Below are the code and all the weights of a small trained network. Each question names an input and a class and asks about switching units off, where a switched-off unit gives its printed mean instead of its output.

import numpy as np


def w(rows, s, z=0):
    codes = np.array(rows[::2]) - 128.0
    scale = np.full(codes.shape[1], s)
    scale[-1] = z or s
    return codes * scale


def f(y):
    return y / 2 * (1 + np.tanh(0.7978845608 * (y + 0.044715 * y**3)))


def log_softmax(a):
    a = a - a.max(-1, keepdims=True)
    return a - np.log(np.exp(a).sum(-1, keepdims=True))


def net(x, mask):
    res = np.array(x, float).reshape(1, 6) / 4 @ E
    y = f(res @ A[0][:, :-1].T + A[0][:, -1])
    res = res + np.where(mask, y, B[0][:, -1]) @ B[0][:, :-1]
    return log_softmax(res[-1] @ U[:, :-1].T + U[:, -1])


A, B = {}, {}
E = w([
[94,120,129,122,156,89,189,241,197],'x0',
[190,111,143,161,113,195,124,157,38],'x1',
[218,121,114,186,135,2,149,158,99],'x2',
[205,125,115,224,110,151,98,98,55],'x3',
[166,74,100,213,137,90,88,117,169],'x4',
[96,169,23,69,111,65,54,153,79],'x5',
],0.0095)
A[0] = w([
[160,95,121,163,129,83,101,122,174,112],'n0',
[53,99,133,74,134,254,94,55,179,110],'n1',
[131,105,196,161,130,189,191,169,232,121],'n2',
[165,136,144,145,126,155,127,95,92,116],'n3',
[205,99,138,186,127,232,110,94,47,117],'n4',
[176,109,113,192,128,59,116,142,177,70],'n5',
[128,100,130,113,140,144,133,131,120,150],'n6',
[71,150,88,92,127,111,119,196,89,61],'n7',
[122,100,108,74,127,131,92,201,106,148],'n8',
[114,169,152,104,127,133,152,39,74,116],'n9',
[135,159,134,165,133,78,152,90,107,252],'n10',
],0.016,0.0035)
B[0] = w([
[129,127,120,193,123,82,122,107,180,170],'n0',
[101,175,72,124,79,199,20,129,249,244],'n1',
[149,103,210,64,155,122,222,162,169,208],'n2',
[127,121,155,143,125,175,135,100,101,175],'n3',
[138,143,195,238,143,217,139,112,44,253],'n4',
[114,104,88,188,133,53,87,107,184,190],'n5',
[132,126,136,117,129,147,126,127,142,137],'n6',
[136,140,67,120,127,131,122,221,79,184],'n7',
[94,160,116,170,140,117,156,180,97,171],'n8',
[146,115,116,42,118,131,106,76,99,174],'n9',
[123,93,105,87,126,100,121,52,127,166],'n10',
],0.017,0.024)
U = w([
[81,150,118,86,92,201,66,127,189,237],'0',
[180,106,191,213,145,221,123,42,2,45],'1',
[133,77,209,74,191,138,242,199,194,227],'2',
[138,42,89,190,171,37,130,87,144,206],'3',
[87,143,60,109,166,106,151,233,16,2],'4',
[159,90,91,30,128,114,110,34,6,53],'5',
],0.0067,0.00077)

Each question gives the input, the list of numbers given to net, and the class t.
The units are the neurons (one row each of A and B). Each row of codes is followed by its name. A weight is (code - 128) times the scale printed after its matrix; where a second scale follows, it is the last column's (A, B and U).
mask holds one flag per neuron, in row order. A switched-off neuron (its flag False) gives its mean, the last column of its row in B, instead of its output. The means were averaged over made-up inputs and are rounded, as every weight is.
A unit's drop is (log p(t) with every unit on - log p(t) with that unit switched off) / (log p(t) with every unit on - log p(t) with every unit switched off).
The circuit of an input: a set's keep is (log p(t) with only the set's units on - log p(t) with every unit switched off) / (log p(t) with every unit on - log p(t) with every unit switched off). Starting from all 11 units, units are removed one at a time, each time the one whose removal leaves the highest keep (on an exact tie, the one counted first), for as long as the keep stays at least 0.8.
units of the circuit, in order: the units of the circuit, biggest drop first
k most important neurons: the k neurons with the biggest drops, biggest first
drop of u: that unit's drop, to one decimal
input [1,-7,7,4,-8,5], class 4: units of the circuit, in order -> (n7)
input [1,0,3,-6,5,6], class 4: 4 most important neurons -> (n7 n8 n1 n10)
input [-7,-7,4,-5,1,8], class 4: units of the circuit, in order -> (n1 n7)
input [-1,1,1,-8,6,2], class 3: units of the circuit, in order -> (n1 n4)
input [8,-7,6,3,-2,-5], class 2: 2 most important neurons -> (n2 n1)
input [-7,-5,4,4,7,1], class 3: 2 most important neurons -> (n5 n0)
input [8,-7,-8,1,6,8], class 4: 2 most important neurons -> (n7 n8)
input [0,-5,1,2,-7,1], class 5: 2 most important neurons -> (n1 n4)
input [0,-8,1,-7,5,6], class 4: 2 most important neurons -> (n7 n1)
input [1,0,-4,1,-5,6], class 4: 2 most important neurons -> (n7 n8)
input [-3,-4,7,-4,-7,-3], class 5: 3 most important neurons -> (n1 n4 n2)
input [1,1,1,5,-1,7], class 4: 2 most important neurons -> (n4 n1)
input [8,-5,-7,-6,-4,-3], class 2: 3 most important neurons -> (n2 n5 n9)
input [6,-4,-5,3,-4,-2], class 2: units of the circuit, in order -> (n2)
input [6,4,3,0,5,-5], class 2: drop of n2 -> 2.7
input [1,-3,4,-7,4,1], class 3: drop of n10 -> 0.0
input [-3,-6,-6,6,2,-8], class 0: drop of n1 -> 7.0
input [6,-7,-3,-1,-4,-3], class 2: drop of n2 -> 2.2
